Below is a small trained network, with its code and all its weights. Each question gives an input and a class and asks what happens when units are switched off, that is, made to give their printed mean instead of their output.

import numpy as np


def w(rows, s, z=0):
    codes = np.array(rows[::2]) - 128.0
    scale = np.full(codes.shape[1], s)
    scale[-1] = z or s
    return codes * scale


def f(y):
    return y / 2 * (1 + np.tanh(0.7978845608 * (y + 0.044715 * y**3)))


def log_softmax(a):
    a = a - a.max(-1, keepdims=True)
    return a - np.log(np.exp(a).sum(-1, keepdims=True))


def net(x, mask):
    res = np.array(x, float).reshape(1, 3) / 4 @ E
    y = f(res @ A[0][:, :-1].T + A[0][:, -1])
    res = res + np.where(mask, y, B[0][:, -1]) @ B[0][:, :-1]
    return log_softmax(res[-1] @ U[:, :-1].T + U[:, -1])


A, B = {}, {}
E = w([
[89,137,143,165,116,155,210,128,146],'x0',
[145,86,199,146,122,123,154,146,162],'x1',
[133,114,109,179,100,94,110,254,70],'x2',
],0.02)
A[0] = w([
[185,21,237,199,84,91,113,104,110,49],'N1',
[64,168,24,73,100,190,73,154,87,64],'N2',
[53,164,70,127,129,87,159,88,43,87],'N3',
[95,124,135,62,45,94,149,190,70,3],'N4',
[147,104,112,176,182,101,125,158,76,53],'N5',
[159,128,157,161,168,85,135,169,21,128],'N6',
[78,167,80,233,127,85,201,161,176,62],'N7',
[150,37,65,163,37,130,90,159,128,176],'N8',
[240,122,146,38,119,48,3,160,116,18],'N9',
],0.0072,0.0043)
B[0] = w([
[202,47,94,138,52,86,200,145,156,238],'N1',
[157,51,123,108,110,71,140,144,51,234],'N2',
[155,115,126,31,55,122,164,149,33,202],'N3',
[169,111,132,6,157,76,142,84,132,175],'N4',
[160,108,100,59,132,87,109,57,191,175],'N5',
[169,158,136,118,255,214,61,117,126,220],'N6',
[114,239,109,91,177,87,112,193,145,214],'N7',
[154,151,93,132,132,218,118,100,153,220],'N8',
[76,228,218,112,72,114,175,192,190,254],'N9',
],0.01,0.0084)
U = w([
[54,255,148,149,91,119,164,179,128,89],'0',
[199,142,65,119,216,156,90,53,152,58],'1',
[171,22,87,148,10,97,170,159,45,57],'2',
[102,148,104,206,77,184,81,146,93,254],'3',
],0.011,0.0085)

Each question gives the input, the list of numbers given to net, and the class t.
The units are the neurons (one row each of A and B). Each row of codes is followed by its name. A weight is (code - 128) times the scale printed after its matrix; where a second scale follows, it is the last column's (A, B and U).
mask holds one flag per neuron, in row order. A switched-off neuron (its flag False) gives its mean, the last column of its row in B, instead of its output. The means were averaged over made-up inputs and are rounded, as every weight is.
A unit's drop is (log p(t) with every unit on - log p(t) with that unit switched off) / (log p(t) with every unit on - log p(t) with every unit switched off).
The circuit of an input: a set's keep is (log p(t) with only the set's units on - log p(t) with every unit switched off) / (log p(t) with every unit on - log p(t) with every unit switched off). Starting from all 9 units, units are removed one at a time, each time the one whose removal leaves the highest keep (on an exact tie, the one counted first), for as long as the keep stays at least 0.8.
units of the circuit, in order: the units of the circuit, biggest drop first
unit that matters most: the unit with the biggest drop
k most important neurons: the k neurons with the biggest drops, biggest first
input [6,-8,-6], class 2: units of the circuit, in order	N3; N2
input [4,-7,3], class 2: 3 most important neurons	N2; N3; N9
input [5,8,-6], class 2: units of the circuit, in order	N1
input [3,4,-2], class 2: 2 most important neurons	N9; N6
input [-3,-3,-1], class 3: units of the circuit, in order	N4; N5
input [6,-8,-5], class 2: units of the circuit, in order	N3; N2
input [-4,-4,-3], class 0: units of the circuit, in order	N9; N6
input [1,1,1], class 3: units of the circuit, in order	N9; N2; N4; N5
input [-5,6,-5], class 2: units of the circuit, in order	N1; N6
input [3,3,0], class 3: units of the circuit, in order	N9; N3; N4
input [3,5,-4], class 2: 3 most important neurons	N6; N9; N7
input [-6,6,-2], class 0: 3 most important neurons	N9; N2; N3
input [3,-1,-1], class 3: units of the circuit, in order	N9; N4
input [6,5,5], class 0: unit that matters most	N7
input [5,-6,7], class 1: 2 most important neurons	N6; N7
input [2,4,-3], class 2: 4 most important neurons	N6; N9; N7; N8
input [-2,6,8], class 1: 2 most important neurons	N6; N8
input [7,-8,-2], class 2: 4 most important neurons	N3; N2; N9; N6
input [-3,8,-7], class 2: 2 most important neurons	N1; N6
input [-2,3,3], class 3: unit that matters most	N2
input [-4,3,3], class 0: 2 most important neurons	N9; N2
input [5,-8,-2], class 2: 2 most important neurons	N2; N3
